Below are the code and all the weights of a small trained network. Each question names an input and a target symbol and asks about switching units off, where a switched-off unit gives its printed mean instead of its output.

import numpy as np


def w(rows, s, z=0):
    codes = np.array(rows[::2]) - 128.0
    scale = np.full(codes.shape[1], s)
    scale[-1] = z or s
    return codes * scale


def norm(h):
    return h / np.sqrt((h * h).mean(-1, keepdims=True) + 1e-5)


def f(y):
    return np.maximum(y, 0)


def softmax(a):
    e = np.exp(a - a.max(-1, keepdims=True))
    return e / e.sum(-1, keepdims=True)


def log_softmax(a):
    a = a - a.max(-1, keepdims=True)
    return a - np.log(np.exp(a).sum(-1, keepdims=True))


def net(x, mask):
    ids = ['αβγδεζηθλμξπστφω'.index(c) for c in x.split()]
    T = len(ids)
    res = E[ids] + P[:T]
    u = 0
    for l in range(2):
        q, k, v = (norm(res) @ M[l].T for M in (Q, K, V))
        z = softmax(np.where(np.tri(T) > 0, q @ k.T / 2**0.5, -1e9)) @ v
        res = res + np.where(mask[u], z, O[l][:, -1]) @ O[l][:, :-1]
        u += 1
        y = f(norm(res) @ A[l][:, :-1].T + A[l][:, -1])
        res = res + np.where(mask[u : u + 8], y, B[l][:, -1]) @ B[l][:, :-1]
        u += 8
    return log_softmax(norm(res)[-1] @ U[:, :-1].T + U[:, -1])


Q, K, V, O, A, B = {}, {}, {}, {}, {}, {}
E = w([
[105,101,112,90],'α',
[152,109,111,84],'β',
[113,120,170,122],'γ',
[143,110,125,117],'δ',
[115,111,120,99],'ε',
[116,119,97,146],'ζ',
[124,108,165,126],'η',
[94,103,99,119],'θ',
[103,104,135,87],'λ',
[106,100,101,117],'μ',
[119,112,162,112],'ξ',
[131,125,165,125],'π',
[98,108,149,103],'σ',
[1,112,100,121],'τ',
[119,124,167,109],'φ',
[146,111,150,121],'ω',
],0.024)
P = w([
[208,252,148,187],'0',
[133,54,142,179],'1',
[129,66,146,172],'2',
[129,66,147,172],'3',
[130,67,146,181],'4',
[137,62,146,179],'5',
[124,69,157,182],'6',
[130,68,159,186],'7',
[135,47,126,178],'8',
[134,63,153,174],'9',
[142,55,127,180],'10',
[125,65,170,197],'11',
[134,44,162,205],'12',
[140,55,160,187],'13',
],0.0047)
Q[0] = w([
[189,250,104,117],'L0H1',
[156,44,119,82],'L0H1',
],0.013)
K[0] = w([
[156,26,184,158],'L0H1',
[168,245,176,129],'L0H1',
],0.012)
V[0] = w([
[253,157,111,195],'L0H1',
[129,150,210,174],'L0H1',
],0.0045)
O[0] = w([
[100,211,140,253,120],'L0H1',
[156,42,243,157,250],'L0H1',
],0.0049,0.0015)
A[0] = w([
[2,102,165,111,157],'L0N1',
[252,134,91,143,47],'L0N2',
[141,66,69,178,132],'L0N3',
[132,135,130,28,4],'L0N4',
[177,93,84,72,72],'L0N5',
[134,80,164,132,104],'L0N6',
[210,133,192,111,215],'L0N7',
[156,188,106,63,93],'L0N8',
],0.0084,0.0025)
B[0] = w([
[223,97,104,150,254],'L0N1',
[99,150,1,163,140],'L0N2',
[174,108,248,30,163],'L0N3',
[130,88,145,222,149],'L0N4',
[102,158,225,174,157],'L0N5',
[155,130,76,68,206],'L0N6',
[62,49,68,109,199],'L0N7',
[94,101,217,50,131],'L0N8',
],0.0055,0.0075)
Q[1] = w([
[222,1,150,126],'L1H1',
[110,73,152,137],'L1H1',
],0.019)
K[1] = w([
[6,217,144,168],'L1H1',
[45,158,85,87],'L1H1',
],0.014)
V[1] = w([
[211,94,167,249],'L1H1',
[114,19,6,139],'L1H1',
],0.012)
O[1] = w([
[253,6,216,177,188],'L1H1',
[93,8,46,209,254],'L1H1',
],0.012,0.0051)
A[1] = w([
[173,181,174,114,3],'L1N1',
[162,185,138,195,87],'L1N2',
[170,64,149,171,171],'L1N3',
[32,102,65,104,210],'L1N4',
[145,86,208,96,134],'L1N5',
[100,250,105,154,54],'L1N6',
[145,149,184,201,68],'L1N7',
[61,146,117,74,251],'L1N8',
],0.017,0.0044)
B[1] = w([
[26,68,154,127,148],'L1N1',
[121,144,119,79,129],'L1N2',
[102,212,94,83,247],'L1N3',
[103,58,194,134,216],'L1N4',
[74,150,103,162,193],'L1N5',
[248,108,81,137,157],'L1N6',
[196,89,49,64,148],'L1N7',
[163,154,155,221,185],'L1N8',
],0.013,0.014)
U = w([
[167,156,140,245,73],'α',
[132,143,96,182,103],'β',
[83,157,148,63,148],'γ',
[161,113,2,156,68],'δ',
[147,177,148,147,253],'ε',
[146,154,51,94,150],'ζ',
[171,115,103,51,150],'η',
[106,158,78,174,108],'θ',
[142,109,230,179,73],'λ',
[108,200,59,186,103],'μ',
[79,168,76,111,161],'ξ',
[146,109,218,76,128],'π',
[99,45,95,16,88],'σ',
[131,136,123,133,125],'τ',
[65,173,204,143,108],'φ',
[194,77,139,164,151],'ω',
],0.024,0.014)

Each question gives the input, a string of symbols that net reads in full, and the target symbol t.
The units are the heads (2 rows each of Q, K, V and O) and the neurons (one row each of A and B). Each row of codes is followed by its name. A weight is (code - 128) times the scale printed after its matrix; where a second scale follows, it is the last column's (O, A, B and U).
mask holds one flag per unit, layer by layer, with each layer's heads first. A switched-off unit (its flag False) gives its mean, the last column of its rows in O or B, instead of its output. The means were averaged over made-up inputs and are rounded, as every weight is.
A unit's drop is (log p(t) with every unit on - log p(t) with that unit switched off) / (log p(t) with every unit on - log p(t) with every unit switched off).
The circuit of an input: a set's keep is (log p(t) with only the set's units on - log p(t) with every unit switched off) / (log p(t) with every unit on - log p(t) with every unit switched off). Starting from the 12 units with the biggest drops (on a tie, the unit counted first), units are removed one at a time, each time the one whose removal leaves the highest keep (on an exact tie, the one counted first), for as long as the keep stays at least 0.8.
units of the circuit, in order: the units of the circuit, biggest drop first
top k neurons: the k neurons with the biggest drops, biggest first
k most important neurons of layer l: the k neurons of layer l with the biggest drops, biggest first
input π ω ω σ ζ λ, target π: most important neuron of layer 0	[L0N1]
input α ε δ θ π φ σ φ π, target α: 2 most important neurons of layer 0	[L0N1; L0N8]
input ω ε γ π δ ξ π σ ε, target ω: units of the circuit, in order	[L1H1; L0H1]
input α ε σ δ λ, target α: 3 most important neurons of layer 1	[L1N8; L1N6; L1N3]
input π σ η ε ω δ, target π: units of the circuit, in order	[L0N1; L1H1]
input π ε ω σ, target π: units of the circuit, in order	[L1H1; L0N1]
input ε η λ δ φ φ φ ω, target ε: 2 most important neurons of layer 1	[L1N8; L1N6]
input φ η σ δ ξ, target φ: top 3 neurons	[L0N1; L0N7; L0N4]
input σ φ β μ α ε σ, target σ: 3 most important neurons of layer 0	[L0N4; L0N1; L0N7]
input σ θ ξ σ σ σ σ σ σ ε σ ζ, target σ: units of the circuit, in order	[L1N8; L0N3]
input ω σ σ σ π ζ σ ε σ π ω λ, target ω: 2 most important neurons of layer 0	[L0N1; L0N7]
input ω σ σ ξ β β σ η γ σ, target ω: 3 most important neurons of layer 0	[L0N1; L0N3; L0N7]
input η σ ε ω ω ε σ σ, target η: 2 most important neurons of layer 0	[L0N1; L0N7]
input α ω η η σ η ζ δ ω δ λ σ, target α: 4 most important neurons of layer 1	[L1N8; L1N6; L1N3; L1N4]
input σ σ σ σ δ λ σ ω θ ω ω ε ε, target σ: units of the circuit, in order	[L1N8]
input δ φ ω σ σ, target δ: 2 most important neurons of layer 1	[L1N4; L1N3]
input π δ σ δ ε, target π: top 2 neurons	[L0N1; L1N1]
input η ω φ θ ω ε σ ω δ, target η: top 3 neurons	[L0N1; L0N7; L1N8]
input ω ζ ε η σ σ, target ω: top 3 neurons	[L0N1; L0N7; L0N3]
input μ ε ω ξ ε π π η ω ζ ω ω ω η, target μ: top 2 neurons	[L0N1; L1N8]
input δ ε μ σ φ ξ, target δ: most important neuron of layer 0	[L0N2]
input δ π η μ η ω η δ ω σ σ ω α, target δ: top 3 neurons	[L0N2; L1N4; L1N3]
input ζ μ ω δ, target ζ: 2 most important neurons of layer 0	[L0N1; L0N2]
input ξ σ π, target ξ: top 2 neurons	[L0N7; L0N1]
input μ π δ σ ω, target μ: top 3 neurons	[L0N1; L1N8; L1N6]
input ε ε φ φ λ ω σ, target ε: top 3 neurons	[L0N1; L0N8; L0N7]
